Below is a small trained network, with its code and all its weights. Each question gives an input and a class and asks what happens when units are switched off, that is, made to give their printed mean instead of their output.

import numpy as np


def w(rows, s, z=0):
    codes = np.array(rows[::2]) - 128.0
    scale = np.full(codes.shape[1], s)
    scale[-1] = z or s
    return codes * scale


def norm(h):
    return h / np.sqrt((h * h).mean(-1, keepdims=True) + 1e-5)


def f(y):
    return np.maximum(y, 0)


def log_softmax(a):
    a = a - a.max(-1, keepdims=True)
    return a - np.log(np.exp(a).sum(-1, keepdims=True))


def net(x, mask):
    res = np.array(x, float).reshape(1, 6) / 4 @ E
    u = 0
    for l in range(3):
        y = f(norm(res) @ A[l][:, :-1].T + A[l][:, -1])
        res = res + np.where(mask[u : u + 3], y, B[l][:, -1]) @ B[l][:, :-1]
        u += 3
    return log_softmax(norm(res)[-1] @ U[:, :-1].T + U[:, -1])


A, B = {}, {}
E = w([
[131,130,127,129],'x0',
[101,168,254,157],'x1',
[130,129,127,128],'x2',
[160,199,127,41],'x3',
[122,124,131,120],'x4',
[134,132,125,135],'x5',
],0.0055)
A[0] = w([
[113,68,113,129,151],'0.n0',
[142,18,85,100,39],'0.n1',
[227,3,26,61,7],'0.n2',
],0.0048,0.0017)
B[0] = w([
[78,143,2,201,176],'0.n0',
[84,32,196,43,189],'0.n1',
[253,187,207,145,254],'0.n2',
],0.0045,0.0031)
A[1] = w([
[152,88,43,118,75],'1.n0',
[156,144,212,145,5],'1.n1',
[75,44,57,255,189],'1.n2',
],0.0082,0.0012)
B[1] = w([
[170,22,254,182,188],'1.n0',
[222,95,108,206,206],'1.n1',
[23,234,37,34,254],'1.n2',
],0.0058,0.0056)
A[2] = w([
[175,49,80,131,183],'2.n0',
[193,2,37,125,128],'2.n1',
[204,199,85,87,250],'2.n2',
],0.0076,0.0015)
B[2] = w([
[112,177,160,173,191],'2.n0',
[172,96,237,204,216],'2.n1',
[2,128,56,121,253],'2.n2',
],0.0069,0.0046)
U = w([
[27,223,3,63,250],'0',
[249,111,237,223,6],'1',
],0.0064,0.0011)

Each question gives the input, the list of numbers given to net, and the class t.
The units are the neurons (one row each of A and B). Each row of codes is followed by its name. A weight is (code - 128) times the scale printed after its matrix; where a second scale follows, it is the last column's (A, B and U).
mask holds one flag per neuron, layer by layer. A switched-off neuron (its flag False) gives its mean, the last column of its row in B, instead of its output. The means were averaged over made-up inputs and are rounded, as every weight is.
A unit's drop is (log p(t) with every unit on - log p(t) with that unit switched off) / (log p(t) with every unit on - log p(t) with every unit switched off).
The circuit of an input: a set's keep is (log p(t) with only the set's units on - log p(t) with every unit switched off) / (log p(t) with every unit on - log p(t) with every unit switched off). Starting from all 9 units, units are removed one at a time, each time the one whose removal leaves the highest keep (on an exact tie, the one counted first), for as long as the keep stays at least 0.8.
circuit, biggest first: the units of the circuit, biggest drop first
most important unit: the unit with the biggest drop
k most important neurons: the k neurons with the biggest drops, biggest first
drop when u is switched off: that unit's drop, to one decimal
input [4,-8,5,-4,-2,6], class 1: most important unit : 1.n0
input [4,3,2,-4,-2,0], class 0: circuit, biggest first : [1.n2, 0.n2]
input [0,-8,-1,-4,-1,2], class 1: 3 most important neurons : [1.n0, 2.n1, 0.n2]
input [7,7,5,-7,-3,5], class 0: 4 most important neurons : [0.n2, 1.n2, 2.n1, 1.n0]
input [-3,-8,-7,5,4,6], class 1: 3 most important neurons : [1.n2, 1.n0, 2.n1]
input [-1,-6,5,-5,-1,-2], class 1: 4 most important neurons : [1.n0, 2.n1, 0.n2, 0.n1]
input [-1,5,-5,-7,0,-3], class 0: 2 most important neurons : [1.n2, 0.n2]
input [8,-3,-7,0,2,2], class 1: drop when 1.n2 is switched off : 0.9
input [2,4,-7,-8,-8,-1], class 0: drop when 1.n2 is switched off : 0.5
input [7,-8,-6,-3,5,8], class 1: drop when 1.n0 is switched off : 0.7
input [-4,2,-6,-7,-4,7], class 0: drop when 0.n1 is switched off : 0.0
